Below are the code and all the weights of a small trained network. Each question names an input and a target symbol and asks about switching units off, where a switched-off unit gives its printed mean instead of its output.

import numpy as np


def w(rows, s, z=0):
    codes = np.array(rows[::2]) - 128.0
    scale = np.full(codes.shape[1], s)
    scale[-1] = z or s
    return codes * scale


def norm(h):
    return h / np.sqrt((h * h).mean(-1, keepdims=True) + 1e-5)


def f(y):
    return y / 2 * (1 + np.tanh(0.7978845608 * (y + 0.044715 * y**3)))


def softmax(a):
    e = np.exp(a - a.max(-1, keepdims=True))
    return e / e.sum(-1, keepdims=True)


def log_softmax(a):
    a = a - a.max(-1, keepdims=True)
    return a - np.log(np.exp(a).sum(-1, keepdims=True))


def net(x, mask):
    ids = ['ΦΨαγεζμξπ'.index(c) for c in x.split()]
    T = len(ids)
    res = E[ids] + P[:T]
    r = norm(res)
    for j in range(3):
        rows = slice(3 * j, 3 * j + 3)
        q, k, v = (r @ M[0][rows].T for M in (Q, K, V))
        z = softmax(np.where(np.tri(T) > 0, q @ k.T / 3**0.5, -1e9)) @ v
        o = O[0][rows]
        res = res + np.where(mask[j], z, o[:, -1]) @ o[:, :-1]
    y = f(norm(res) @ A[0][:, :-1].T + A[0][:, -1])
    res = res + np.where(mask[3:19], y, B[0][:, -1]) @ B[0][:, :-1]
    return log_softmax(norm(res)[-1] @ U[:, :-1].T + U[:, -1])


Q, K, V, O, A, B = {}, {}, {}, {}, {}, {}
E = w([
[86,253,35,144],'Φ',
[154,113,89,109],'Ψ',
[160,144,125,82],'α',
[85,119,140,128],'γ',
[166,149,64,129],'ε',
[153,111,92,107],'ζ',
[106,232,128,91],'μ',
[156,148,118,159],'ξ',
[153,163,168,43],'π',
],0.02)
P = w([
[209,173,127,131],'0',
[2,31,49,139],'1',
[207,229,190,149],'2',
[27,45,114,148],'3',
[207,242,178,151],'4',
[44,48,117,166],'5',
],0.0048)
Q[0] = w([
[146,156,201,172],'H1',
[135,29,66,160],'H1',
[123,104,181,177],'H1',
[196,52,104,103],'H2',
[64,189,155,136],'H2',
[2,90,136,134],'H2',
[243,165,129,17],'H3',
[207,187,97,128],'H3',
[93,238,202,189],'H3',
],0.0094)
K[0] = w([
[255,140,114,120],'H1',
[116,161,44,105],'H1',
[119,226,85,127],'H1',
[154,48,98,184],'H2',
[145,150,166,78],'H2',
[94,144,112,41],'H2',
[161,204,152,7],'H3',
[149,199,151,104],'H3',
[138,206,195,171],'H3',
],0.0086)
V[0] = w([
[114,92,174,25],'H1',
[163,60,180,196],'H1',
[90,249,115,200],'H1',
[217,247,158,132],'H2',
[95,2,144,220],'H2',
[193,107,208,139],'H2',
[119,172,117,115],'H3',
[35,119,205,233],'H3',
[146,67,35,194],'H3',
],0.0064)
O[0] = w([
[77,113,75,34,133],'H1',
[69,122,255,97,53],'H1',
[110,157,153,105,193],'H1',
[227,139,175,76,202],'H2',
[249,94,116,137,3],'H2',
[176,68,112,135,85],'H2',
[90,87,183,129,162],'H3',
[187,195,153,68,97],'H3',
[84,133,214,226,83],'H3',
],0.0056,0.0055)
A[0] = w([
[112,85,172,74,252],'N1',
[92,77,129,153,36],'N2',
[151,185,81,131,199],'N3',
[86,126,91,120,99],'N4',
[102,171,129,104,145],'N5',
[105,134,125,165,135],'N6',
[111,111,95,150,59],'N7',
[114,161,91,163,144],'N8',
[130,141,103,113,125],'N9',
[162,119,91,131,162],'N10',
[76,58,126,99,174],'N11',
[126,99,126,94,159],'N12',
[248,115,124,134,36],'N13',
[124,99,117,139,99],'N14',
[62,131,143,135,175],'N15',
[123,168,129,77,104],'N16',
],0.017,0.0032)
B[0] = w([
[184,180,33,215,178],'N1',
[78,134,198,107,143],'N2',
[99,65,136,123,254],'N3',
[140,153,124,92,186],'N4',
[130,78,132,122,234],'N5',
[175,65,130,99,150],'N6',
[82,122,113,91,140],'N7',
[193,76,167,135,192],'N8',
[140,106,169,157,167],'N9',
[87,148,210,116,157],'N10',
[115,198,187,223,181],'N11',
[143,152,60,210,148],'N12',
[136,211,141,88,169],'N13',
[41,171,94,148,126],'N14',
[254,165,164,45,198],'N15',
[89,89,144,149,236],'N16',
],0.0073,0.0077)
U = w([
[167,147,49,45,183],'Φ',
[74,128,152,129,225],'Ψ',
[115,200,80,154,5],'α',
[152,242,193,104,105],'γ',
[126,47,97,103,175],'ε',
[70,156,159,152,61],'ζ',
[92,157,153,9,58],'μ',
[196,91,145,147,205],'ξ',
[143,173,53,154,74],'π',
],0.011,0.0021)

Each question gives the input, a string of symbols that net reads in full, and the target symbol t.
The units are the heads (3 rows each of Q, K, V and O) and the neurons (one row each of A and B). Each row of codes is followed by its name. A weight is (code - 128) times the scale printed after its matrix; where a second scale follows, it is the last column's (O, A, B and U).
mask holds one flag per unit, heads first, then neurons. A switched-off unit (its flag False) gives its mean, the last column of its rows in O or B, instead of its output. The means were averaged over made-up inputs and are rounded, as every weight is.
A unit's drop is (log p(t) with every unit on - log p(t) with that unit switched off) / (log p(t) with every unit on - log p(t) with every unit switched off).
The circuit of an input: a set's keep is (log p(t) with only the set's units on - log p(t) with every unit switched off) / (log p(t) with every unit on - log p(t) with every unit switched off). Starting from the 12 units with the biggest drops (on a tie, the unit counted first), units are removed one at a time, each time the one whose removal leaves the highest keep (on an exact tie, the one counted first), for as long as the keep stays at least 0.8.
units of the circuit, in order: the units of the circuit, biggest drop first
top k neurons: the k neurons with the biggest drops, biggest first
heads that matter: for each layer, one digit per head in row order, 1 if its drop is at least 0.15 and else 0, layers parted by /
drop when u is switched off: that unit's drop, to one decimal
input Φ Ψ γ, target ε: heads that matter	001
input γ π π, target Φ: heads that matter	000
input γ ξ ε, target γ: top 3 neurons	[N13 N10 N5]
input Φ ξ μ, target μ: units of the circuit, in order	[N11 N1 N3]
input Ψ π γ, target Φ: units of the circuit, in order	[H3 N11]
input μ μ μ μ γ, target μ: heads that matter	011
input γ μ γ Ψ ζ Ψ, target ζ: units of the circuit, in order	[N11 H3]
input γ γ γ γ, target γ: units of the circuit, in order	[N15 N11]
input γ α ε γ ζ, target Ψ: units of the circuit, in order	[H3 N15 N10]
input ζ γ ε Φ, target Φ: top 3 neurons	[N15 N8 N11]
input ζ γ γ γ γ, target ε: heads that matter	011
input ξ γ ξ γ π, target Φ: top 2 neurons	[N11 N1]
input ζ γ μ ε Ψ, target μ: top 3 neurons	[N10 N13 N11]
input ζ Φ π α, target α: top neuron	[N11]
input γ μ Ψ, target μ: top 3 neurons	[N13 N10 N11]
input μ Ψ ζ, target μ: top 4 neurons	[N10 N1 N13 N16]
input Φ γ ξ Ψ Ψ, target γ: heads that matter	010
input γ π γ, target Φ: heads that matter	101
input μ ξ μ Φ, target μ: heads that matter	010
input ξ γ γ γ γ ξ, target γ: heads that matter	011
input ε ζ ζ, target Ψ: heads that matter	001
input μ γ γ, target μ: top 3 neurons	[N11 N16 N8]
input ζ ξ γ γ μ Φ, target Φ: top neuron	[N11]
input γ Φ μ, target μ: drop when N11 is switched off	0.2
input μ ξ Ψ, target γ: drop when N1 is switched off	0.0
input Ψ Ψ ε, target ξ: drop when N13 is switched off	0.1
input μ ξ Φ ζ γ π, target π: drop when N8 is switched off	0.0
